Below is a small trained network, with its code and all its weights. Each question gives an input and a target symbol and asks what happens when units are switched off, that is, made to give their printed mean instead of their output.

import numpy as np


def w(rows, s, z=0):
    codes = np.array(rows[::2]) - 128.0
    scale = np.full(codes.shape[1], s)
    scale[-1] = z or s
    return codes * scale


def f(y):
    return np.maximum(y, 0)


def softmax(a):
    e = np.exp(a - a.max(-1, keepdims=True))
    return e / e.sum(-1, keepdims=True)


def log_softmax(a):
    a = a - a.max(-1, keepdims=True)
    return a - np.log(np.exp(a).sum(-1, keepdims=True))


def net(x, mask):
    ids = ['αβηξτφψω'.index(c) for c in x.split()]
    T = len(ids)
    res = E[ids] + P[:T]
    u = 0
    for l in range(3):
        q, k, v = (res @ M[l].T for M in (Q, K, V))
        z = softmax(np.where(np.tri(T) > 0, q @ k.T / 2**0.5, -1e9)) @ v
        res = res + np.where(mask[u], z, O[l][:, -1]) @ O[l][:, :-1]
        u += 1
        y = f(res @ A[l][:, :-1].T + A[l][:, -1])
        res = res + np.where(mask[u : u + 12], y, B[l][:, -1]) @ B[l][:, :-1]
        u += 12
    return log_softmax(res[-1] @ U[:, :-1].T + U[:, -1])


Q, K, V, O, A, B = {}, {}, {}, {}, {}, {}
E = w([
[125,129,197,136],'α',
[99,118,113,87],'β',
[129,92,88,119],'η',
[160,116,117,54],'ξ',
[101,122,123,65],'τ',
[70,134,188,120],'φ',
[194,178,170,154],'ψ',
[94,3,159,175],'ω',
],0.017)
P = w([
[34,144,3,199],'0',
[63,88,20,206],'1',
[78,90,27,145],'2',
[104,94,46,117],'3',
[114,91,64,99],'4',
[126,94,80,82],'5',
[135,90,104,81],'6',
[141,87,130,79],'7',
[147,84,151,75],'8',
[169,88,180,80],'9',
[167,85,213,84],'10',
[125,98,200,67],'11',
[135,98,222,76],'12',
],0.0049)
Q[0] = w([
[86,75,2,178],'L0H0',
[86,88,118,150],'L0H0',
],0.0028)
K[0] = w([
[40,234,148,252],'L0H0',
[172,99,127,181],'L0H0',
],0.0037)
V[0] = w([
[123,12,150,112],'L0H0',
[22,102,253,182],'L0H0',
],0.005)
O[0] = w([
[173,189,255,32,254],'L0H0',
[183,119,35,32,154],'L0H0',
],0.0051,0.00086)
A[0] = w([
[136,187,13,70,81],'L0N0',
[110,164,54,189,121],'L0N1',
[101,240,188,99,191],'L0N2',
[36,97,138,141,126],'L0N3',
[57,130,131,77,118],'L0N4',
[217,72,106,100,238],'L0N5',
[139,254,156,205,180],'L0N6',
[127,105,45,197,147],'L0N7',
[129,79,87,180,194],'L0N8',
[145,150,162,84,204],'L0N9',
[137,83,31,103,255],'L0N10',
[124,110,80,114,193],'L0N11',
],0.0073,0.0041)
B[0] = w([
[132,48,65,113,148],'L0N0',
[181,156,143,166,139],'L0N1',
[228,102,234,108,212],'L0N2',
[198,91,174,165,167],'L0N3',
[211,105,164,128,161],'L0N4',
[86,127,177,47,253],'L0N5',
[254,92,156,123,206],'L0N6',
[184,216,68,177,150],'L0N7',
[149,158,188,114,172],'L0N8',
[133,203,146,78,218],'L0N9',
[121,147,150,14,220],'L0N10',
[97,165,157,92,173],'L0N11',
],0.0069,0.0055)
Q[1] = w([
[68,152,135,209],'L1H0',
[81,157,216,3],'L1H0',
],0.0058)
K[1] = w([
[89,146,77,152],'L1H0',
[143,66,253,81],'L1H0',
],0.0064)
V[1] = w([
[35,151,71,84],'L1H0',
[119,1,71,150],'L1H0',
],0.0076)
O[1] = w([
[138,210,120,235,2],'L1H0',
[245,22,126,255,34],'L1H0',
],0.007,0.0075)
A[1] = w([
[108,80,126,101,178],'L1N0',
[205,127,105,181,144],'L1N1',
[158,162,79,140,186],'L1N2',
[179,151,79,248,59],'L1N3',
[130,218,167,123,153],'L1N4',
[128,102,130,160,131],'L1N5',
[55,117,114,102,161],'L1N6',
[124,169,172,76,128],'L1N7',
[138,185,162,113,121],'L1N8',
[101,140,53,205,1],'L1N9',
[175,148,87,131,132],'L1N10',
[146,78,189,124,83],'L1N11',
],0.012,0.0067)
B[1] = w([
[121,162,163,97,187],'L1N0',
[81,71,156,178,130],'L1N1',
[166,37,32,136,131],'L1N2',
[210,36,75,1,128],'L1N3',
[102,116,72,188,185],'L1N4',
[122,114,97,73,129],'L1N5',
[112,174,131,117,172],'L1N6',
[140,150,95,163,251],'L1N7',
[156,142,63,167,184],'L1N8',
[213,61,222,67,128],'L1N9',
[103,61,105,137,132],'L1N10',
[174,180,160,139,180],'L1N11',
],0.0091,0.019)
Q[2] = w([
[82,171,49,128],'L2H0',
[2,32,150,120],'L2H0',
],0.0076)
K[2] = w([
[210,254,110,173],'L2H0',
[99,83,86,108],'L2H0',
],0.0061)
V[2] = w([
[46,199,254,94],'L2H0',
[136,192,70,122],'L2H0',
],0.0083)
O[2] = w([
[253,132,4,189,132],'L2H0',
[140,36,153,161,254],'L2H0',
],0.0076,0.0054)
A[2] = w([
[224,100,229,210,161],'L2N0',
[54,221,64,180,183],'L2N1',
[157,135,44,70,232],'L2N2',
[1,233,38,160,102],'L2N3',
[205,196,103,116,166],'L2N4',
[101,70,234,141,161],'L2N5',
[147,87,92,235,109],'L2N6',
[133,48,109,179,3],'L2N7',
[122,88,86,37,114],'L2N8',
[12,94,167,94,69],'L2N9',
[183,130,59,213,86],'L2N10',
[50,210,86,106,32],'L2N11',
],0.0064,0.0054)
B[2] = w([
[16,229,177,212,214],'L2N0',
[41,97,2,160,158],'L2N1',
[197,135,116,91,242],'L2N2',
[83,219,1,166,159],'L2N3',
[176,23,179,86,255],'L2N4',
[200,54,151,91,146],'L2N5',
[74,239,63,222,136],'L2N6',
[253,67,112,109,128],'L2N7',
[129,203,209,153,177],'L2N8',
[114,189,213,60,156],'L2N9',
[96,243,70,161,158],'L2N10',
[100,246,64,181,161],'L2N11',
],0.0058,0.0092)
U = w([
[103,133,58,146,224],'α',
[84,127,157,160,138],'β',
[66,161,199,210,131],'η',
[73,127,154,162,176],'ξ',
[160,160,94,123,14],'τ',
[114,114,95,135,253],'φ',
[52,207,204,124,10],'ψ',
[174,57,254,53,232],'ω',
],0.0083,0.0046)

Each question gives the input, a string of symbols that net reads in full, and the target symbol t.
The units are the heads (2 rows each of Q, K, V and O) and the neurons (one row each of A and B). Each row of codes is followed by its name. A weight is (code - 128) times the scale printed after its matrix; where a second scale follows, it is the last column's (O, A, B and U).
mask holds one flag per unit, layer by layer, with each layer's heads first. A switched-off unit (its flag False) gives its mean, the last column of its rows in O or B, instead of its output. The means were averaged over made-up inputs and are rounded, as every weight is.
A unit's drop is (log p(t) with every unit on - log p(t) with that unit switched off) / (log p(t) with every unit on - log p(t) with every unit switched off).
The circuit of an input: a set's keep is (log p(t) with only the set's units on - log p(t) with every unit switched off) / (log p(t) with every unit on - log p(t) with every unit switched off). Starting from the 12 units with the biggest drops (on a tie, the unit counted first), units are removed one at a time, each time the one whose removal leaves the highest keep (on an exact tie, the one counted first), for as long as the keep stays at least 0.8.
circuit, biggest first: the units of the circuit, biggest drop first
unit that matters most: the unit with the biggest drop
k most important neurons: the k neurons with the biggest drops, biggest first
k most important neurons of layer l: the k neurons of layer l with the biggest drops, biggest first
drop of u: that unit's drop, to one decimal
input α α ψ β ω φ β α ω η α, target τ: circuit, biggest first => (L2H0 L1N8 L1N11)
input ψ ψ ξ ψ, target ω: 3 most important neurons of layer 0 => (L0N6 L0N7 L0N9)
input φ ω ψ φ ψ ξ ψ α ξ ξ τ, target α: most important neuron of layer 0 => (L0N6)
input ψ ψ α ψ ψ ψ ψ, target ω: circuit, biggest first => (L0N6 L2N4)
input ξ ξ η α ξ η φ ξ ω ω φ, target τ: 2 most important neurons => (L1N8 L1N7)
input ψ ψ ψ ξ ψ ξ ψ ψ ξ β, target ψ: 2 most important neurons of layer 0 => (L0N6 L0N2)
input ξ ψ ψ ω ψ η, target ω: 3 most important neurons of layer 0 => (L0N9 L0N3 L0N8)
input ψ η ψ ξ ω α ψ ω φ ω ξ ψ, target τ: 2 most important neurons => (L0N8 L1N11)
input ξ φ φ ψ, target α: 2 most important neurons of layer 1 => (L1N4 L1N8)
input β ω ψ ψ φ ψ ξ ω φ φ ξ, target τ: 3 most important neurons => (L0N2 L0N6 L0N9)
input ψ ω ξ, target ω: 4 most important neurons => (L0N0 L0N8 L0N3 L1N4)
input τ ω α α β τ ξ ξ ψ, target η: 3 most important neurons => (L0N10 L2N0 L1N4)
input ψ ω ξ φ φ ψ ψ ψ ω ψ ξ η, target ψ: 4 most important neurons => (L0N2 L0N6 L1N6 L1N8)
input ξ ω ψ ψ β, target ψ: 4 most important neurons => (L0N2 L0N6 L1N6 L0N7)
input ξ η α ξ ψ φ α η ω ω φ ψ, target τ: unit that matters most => L2H0
input ψ φ φ η ξ α ξ ξ ξ φ, target η: 4 most important neurons => (L0N10 L0N5 L2N0 L0N2)
input ω ψ ω ψ ξ α ξ ω ψ ψ τ ω η, target ψ: 3 most important neurons => (L0N2 L0N6 L1N6)
input ψ ψ φ, target ω: 2 most important neurons of layer 1 => (L1N4 L1N8)
input ω ω α ψ τ η ψ ω τ η, target ω: 3 most important neurons of layer 0 => (L0N8 L0N3 L0N9)
input η ξ ω ξ, target ω: most important neuron of layer 0 => (L0N3)
input β ξ η φ, target η: 3 most important neurons => (L0N10 L2N0 L0N5)
input φ η α ω ψ ω ψ ψ φ ψ τ, target ψ: 2 most important neurons => (L0N2 L0N6)
input ψ ψ α, target ω: 2 most important neurons of layer 0 => (L0N9 L0N5)
input ψ ψ ψ ψ α, target ω: 2 most important neurons of layer 2 => (L2N0 L2N5)
input ψ φ φ η ξ α η α ψ ξ ξ ψ, target η: 3 most important neurons of layer 1 => (L1N4 L1N7 L1N11)
input β ψ ψ ω ω ψ ψ ξ ω ω τ φ, target τ: drop of L0N8 => 0.2
input ψ ψ ψ η ξ, target ψ: unit that matters most => L2H0
